Below are the code and all the weights of a small trained network. Each question names an input and a class and asks about switching units off, where a switched-off unit gives its printed mean instead of its output.

import numpy as np


def w(rows, s, z=0):
    codes = np.array(rows[::2]) - 128.0
    scale = np.full(codes.shape[1], s)
    scale[-1] = z or s
    return codes * scale


def f(y):
    return y / 2 * (1 + np.tanh(0.7978845608 * (y + 0.044715 * y**3)))


def log_softmax(a):
    a = a - a.max(-1, keepdims=True)
    return a - np.log(np.exp(a).sum(-1, keepdims=True))


def net(x, mask):
    res = np.array(x, float).reshape(1, 7) / 4 @ E
    y = f(res @ A[0][:, :-1].T + A[0][:, -1])
    res = res + np.where(mask, y, B[0][:, -1]) @ B[0][:, :-1]
    return log_softmax(res[-1] @ U[:, :-1].T + U[:, -1])


A, B = {}, {}
E = w([
[159,124,183,146,123,97,141,89,113,121,145],'x0',
[129,162,91,97,227,66,186,170,66,50,130],'x1',
[153,171,67,153,182,200,137,77,119,196,254],'x2',
[133,128,163,138,125,122,139,110,117,121,141],'x3',
[101,168,131,137,98,107,139,130,140,132,141],'x4',
[69,41,83,248,149,88,214,135,155,150,122],'x5',
[111,118,123,112,118,121,131,135,127,128,153],'x6',
],0.015)
A[0] = w([
[91,150,138,82,166,43,147,160,95,45,47,138],'n1',
[75,72,139,166,97,56,119,152,146,68,85,104],'n2',
[153,131,151,83,160,228,135,128,110,131,117,176],'n3',
[123,162,163,46,100,151,107,158,93,63,90,191],'n4',
[167,160,103,190,60,195,86,59,172,235,198,196],'n5',
[110,71,105,238,149,157,158,108,213,206,173,111],'n6',
[126,147,116,111,207,102,185,150,110,79,125,152],'n7',
[98,65,193,113,38,133,102,148,157,130,65,223],'n8',
[132,179,153,54,165,35,66,175,108,3,96,233],'n9',
[68,53,81,227,141,113,233,135,118,82,76,131],'n10',
[157,216,88,105,211,127,154,112,85,136,181,153],'n11',
[121,99,87,116,169,191,165,127,140,133,176,197],'n12',
[69,26,112,254,174,86,214,141,195,214,142,142],'n13',
[128,137,136,86,190,10,186,167,134,75,62,106],'n14',
[80,124,164,163,139,71,103,178,125,162,125,103],'n15',
[124,214,64,156,237,87,139,115,33,126,188,23],'n16',
[96,79,201,139,65,92,36,161,177,171,65,254],'n17',
],0.0094,0.0058)
B[0] = w([
[80,121,136,161,173,119,73,90,116,83,153,222],'n1',
[144,89,91,176,125,135,161,116,129,108,124,197],'n2',
[133,137,170,112,125,171,127,127,79,108,141,172],'n3',
[90,175,188,104,149,113,110,86,140,135,105,208],'n4',
[121,136,157,122,133,171,67,76,141,183,202,222],'n5',
[80,60,160,165,187,99,117,81,184,143,94,209],'n6',
[87,120,100,168,116,107,147,185,133,90,121,197],'n7',
[139,148,144,87,82,83,197,196,98,169,67,210],'n8',
[43,125,196,129,129,116,63,134,131,101,106,248],'n9',
[144,91,64,211,90,145,186,126,124,104,159,234],'n10',
[145,186,164,70,103,109,137,143,156,211,121,211],'n11',
[104,151,136,107,133,116,132,131,145,165,109,177],'n12',
[137,28,127,233,170,76,122,143,144,156,91,254],'n13',
[104,115,83,181,130,144,102,134,110,62,168,218],'n14',
[146,104,110,142,149,109,156,124,145,111,141,151],'n15',
[247,150,185,139,117,23,194,178,109,192,64,211],'n16',
[195,185,144,79,137,90,186,193,133,204,97,218],'n17',
],0.012,0.024)
U = w([
[167,221,158,71,78,122,131,190,82,160,89,253],'0',
[43,126,148,175,216,125,51,64,144,135,102,135],'1',
[195,133,87,163,124,99,195,171,123,178,69,63],'2',
[120,114,36,188,115,138,122,139,76,46,162,27],'3',
[143,176,96,72,104,255,52,36,113,184,215,139],'4',
],0.012,0.0045)

Each question gives the input, the list of numbers given to net, and the class t.
The units are the neurons (one row each of A and B). Each row of codes is followed by its name. A weight is (code - 128) times the scale printed after its matrix; where a second scale follows, it is the last column's (A, B and U).
mask holds one flag per neuron, in row order. A switched-off neuron (its flag False) gives its mean, the last column of its row in B, instead of its output. The means were averaged over made-up inputs and are rounded, as every weight is.
A unit's drop is (log p(t) with every unit on - log p(t) with that unit switched off) / (log p(t) with every unit on - log p(t) with every unit switched off).
The circuit of an input: a set's keep is (log p(t) with only the set's units on - log p(t) with every unit switched off) / (log p(t) with every unit on - log p(t) with every unit switched off). Starting from the 12 units with the biggest drops (on a tie, the unit counted first), units are removed one at a time, each time the one whose removal leaves the highest keep (on an exact tie, the one counted first), for as long as the keep stays at least 0.8.
units of the circuit, in order: the units of the circuit, biggest drop first
k most important neurons: the k neurons with the biggest drops, biggest first
drop of u: that unit's drop, to one decimal
input [-4,-8,1,8,-3,-3,0], class 4: most important neuron => [n5]
input [2,1,3,6,-5,1,5], class 2: 2 most important neurons => [n9 n1]
input [-4,8,0,-6,-4,3,-8], class 3: 3 most important neurons => [n14 n1 n17]
input [-1,0,7,7,2,-1,4], class 4: 3 most important neurons => [n5 n8 n17]
input [8,2,7,-1,0,1,5], class 2: 2 most important neurons => [n16 n9]
input [1,4,-2,0,-3,0,-3], class 1: 2 most important neurons => [n9 n1]
input [3,0,-8,4,-1,-3,-1], class 0: 2 most important neurons => [n8 n17]
input [-5,-8,0,3,-1,3,-8], class 2: 4 most important neurons => [n17 n8 n9 n1]
input [-4,5,-4,8,5,1,7], class 3: 2 most important neurons => [n14 n6]
input [6,1,6,3,-4,0,2], class 0: 2 most important neurons => [n16 n13]
input [4,-4,-4,-7,7,0,0], class 0: 2 most important neurons => [n13 n10]
input [4,7,-4,3,-8,0,-1], class 1: 2 most important neurons => [n9 n1]
input [5,1,3,8,4,2,6], class 2: 4 most important neurons => [n9 n1 n4 n16]
input [-6,-2,8,-4,3,-7,-5], class 4: units of the circuit, in order => [n5]
input [-6,-7,4,-6,7,-1,-4], class 4: drop of n5 => 0.1
input [-6,0,3,-6,-4,-2,7], class 4: drop of n8 => 0.2
input [8,-6,-3,8,2,0,-6], class 0: drop of n13 => 0.3
